-31    8  -41  -20   -8
 37  -36  -38   20   32
 39   38  -33    8   24
>> 32

 15  -23   28  -14
 -2  -43   -2  -26
 -4   -7   29    1
>> -26

-34   15  -52   47
-24   45    4   19
-24   15  -14   47
>> 19

 -8  -17  -20   -8   -1  -39
 11   -2  -43   18  -15  -10
-20  -24   -3   55   -5   -5
>> -10

  0    4   -2  -49    8
  2   -3   -8   42   -3
 -1    0   14  -30    2
>> -3

-17  -40    9   10  -28
 -9   35   40    4   37
 16   17  -24  -56    0
>> 37
---
[ 57  40 205   7  81] | 205, 205

[6503 9118 6380 2697 5538] | 6380, 9118

[[66 78 75 49 39]
 [34 57 76 71 60]
 [29 55 27 58 20]] | 76, 78

[ 458 -149 -856 -989  914] | -856, 914

[[731 144 417 309 377 306 447]
 [250 400 434 548 339 943 409]
 [357 618 197 564 281 609 338]] | 548, 943

[222 140 101  76  18] | 101, 222

[[151 392 696 301 455 400 609]
 [197 123  12 607 401 112 193]
 [543 385  47 503 755 585  29]] | 607, 755

[[2 5 3 8 6]
 [6 4 6 4 3]
 [2 4 3 2 6]] | 6, 8

[[145  57 193  33  62 104 124]
 [ 87  55 169 134 129 243 105]
 [130 215  50 218 140  28 219]] | 134, 243
---
array([733, 258, 320, 130, 990, 151, 630]) | 733
array([220, 197, 184,  61,  64]) | 220
array([393, 355, 317, 636,  93, 833, 406]) | 393
array([7, 7, 2, 6, 9]) | 7
array([  5, -31, -26,  45,  19,  13]) | 5
array([-37,  32, -24,   6]) | -37
array([88, 42, 38, 22, 37]) | 88
array([ 45, 202, 240,  65, 126,  59]) | 45
array([  5,  -3,  -2, -29,  47,  -7, -28]) | 5
---
[[  9   6   7   0   8  11]
 [ 10  -7   7 -17  15   9]
 [-52 -22   4   9  -8 -34]] gives -8

[ 50 -39  31 -37] gives 31

[[-25  39  36  30  38]
 [-10  47 -43  38  29]
 [ 49 -30  12 -44 -34]] gives -44

[[  0  21  10   0 -12 -38]
 [ 13  44  -5 -15  43   2]] gives 43

[-24 -56  13  17  30] gives 17

[-16  24   1 -49 -52  42] gives -52

[31 20 46 22 -3] gives 22
---
[[-0.080  0.022 -0.160  0.007]
 [-0.080 -0.014  0.161 -0.038]] ⇒ 0.161

[-1.985 -1.451 -1.828 -1.294 -1.025 -0.059  1.051] ⇒ -0.059

[ 15.5  18.3  15.3  -7.2   9.2 -18.0] ⇒ 9.2

[[  5.15   9.49  15.55   2.46]
 [  6.59 -19.59  17.94  20.57]] ⇒ 17.94

[-14.60   8.30 -15.32   9.21  13.42] ⇒ 9.21

[-1.492 -1.151 -0.605 -1.028  0.912 -0.587  1.706] ⇒ -0.587

[ 0.80  0.69 -1.71 -1.08 -0.69  1.41] ⇒ -0.69
---
[ 90  45 134 203  54 100 180] -> 203, 203

[ 318  -85  238  940  -66 -709   13] -> 940, 940

[ 39  10 -29  -6 -22  -5 -15] -> -6, 39

[8032 2874 7062 5879 8574 7868 3912] -> 5879, 8574

[-281 -856  506 -531 -139  553   77] -> -531, 553

[ 8 49 17 74 82 63 64] -> 74, 82

[170 233 133  30 156] -> 133, 233

[[120 109 175  90 125]
 [150  46 125  53  51]
 [141  80 217  40  34]] -> 125, 217
---
[[ -2  24  27  -1   2  10 -42]
 [ 16  -3  -1  10   9  -3   6]
 [-12  -4  -3 -17  -4  12   8]]: 27

[[ 38  -5 -10  39 -17 -22]
 [-33  46   6 -14  26  -2]
 [-31 -20  41 -20  -8 -14]]: -10

[[  4 -21  22  -5   7  23]
 [ -1  -3  -1   5  -4  -5]
 [  8  18  43  16  12  -4]]: 22

[[ -5  -7 -10  -1 -12]
 [ 42 -30  11   5  13]
 [ 33  -9  32 -32  19]]: -10

[[  4   9  13  13 -46  11  33]
 [  2  -1  -3   2   2   1   3]
 [ -2   2  -2   0   0  -1   0]]: 13

[[-22  -8   0  25   1  -1  -1]
 [  3 -47   0   5  -1  -2   0]
 [-27 -37   0   2   0  -2  -1]]: 0

[[  6   7  -6  -4   8  11   7]
 [ 22  42 -16  17  -5 -17  20]
 [  1   1   0   1   0  -4   1]]: -6

[[ -8   8  -4  10]
 [ 49  38  13  41]
 [-19  -1  -2 -18]]: -4

[[-10  10  14 -11   5  -8   3]
 [-12  -3 -23 -11  40  -9   3]
 [  9  -9 -14 -11 -15  28   3]]: 14
---
[-17 -13  14 -40   5] -> -13

[  2 -21 -46   3 -39 -15 -43] -> -15

[[-40 -28 -41  -1  10  20]
 [ 16  -3 -10 -24  34  29]
 [-33 -17  16  56  39  28]] -> 34

[[ 11 -16 -34  -9 -46  -6]
 [-33   8  40  -9  34   4]] -> 11

[  2  40  32  -5 -20] -> 2

[[ 47   5 -47   0]
 [  0  27 -19  -7]] -> 5
---
[[  4  12  15 -16  10  -4]
 [-18   3  -7 -17  18  -8]
 [ 10  37  40  -6  -7  -2]] -17

[[-22   8  46  27  -8 -12]
 [-23 -16  33  13 -11 -10]
 [-29 -40  38   0 -26 -11]] 13

[[-38  19 -15  14]
 [-45   1  32 -13]
 [  6 -42 -18 -13]] 1

[[-17   6   3   4  37  12]
 [-25 -26  41 -33  15  24]
 [ 14  -3   5  11 -20   6]] -33

[[-30  24 -15 -44  -1  26   3]
 [-22   6   5 -49  -4 -12  -3]
 [  8  -2  -2  15   1   2   1]] -4

[[  3   7 -17  49   1]
 [-33   4 -22  35   0]
 [ 12 -21 -23 -12  41]] -22

[[ -4 -31 -31  -4 -16  17  17]
 [-45   7  30  11 -20  -3  27]
 [ 11  26 -18 -31 -16   3 -18]] -20
---
[-45 -43 -44 -43] ans = -44
[-13  37  53  48 -29] ans = 53
[ -1   9 -17 -22  46] ans = -17
[ 44   0  52  25  20  34 -21] ans = 52
[-17 -10  49 -14  17  22] ans = 49
[ 12 -53  43  18 -32  15  42] ans = 43
[  5 -22  -1  47   2] ans = -1
[  1   2 -42  19] ans = -42
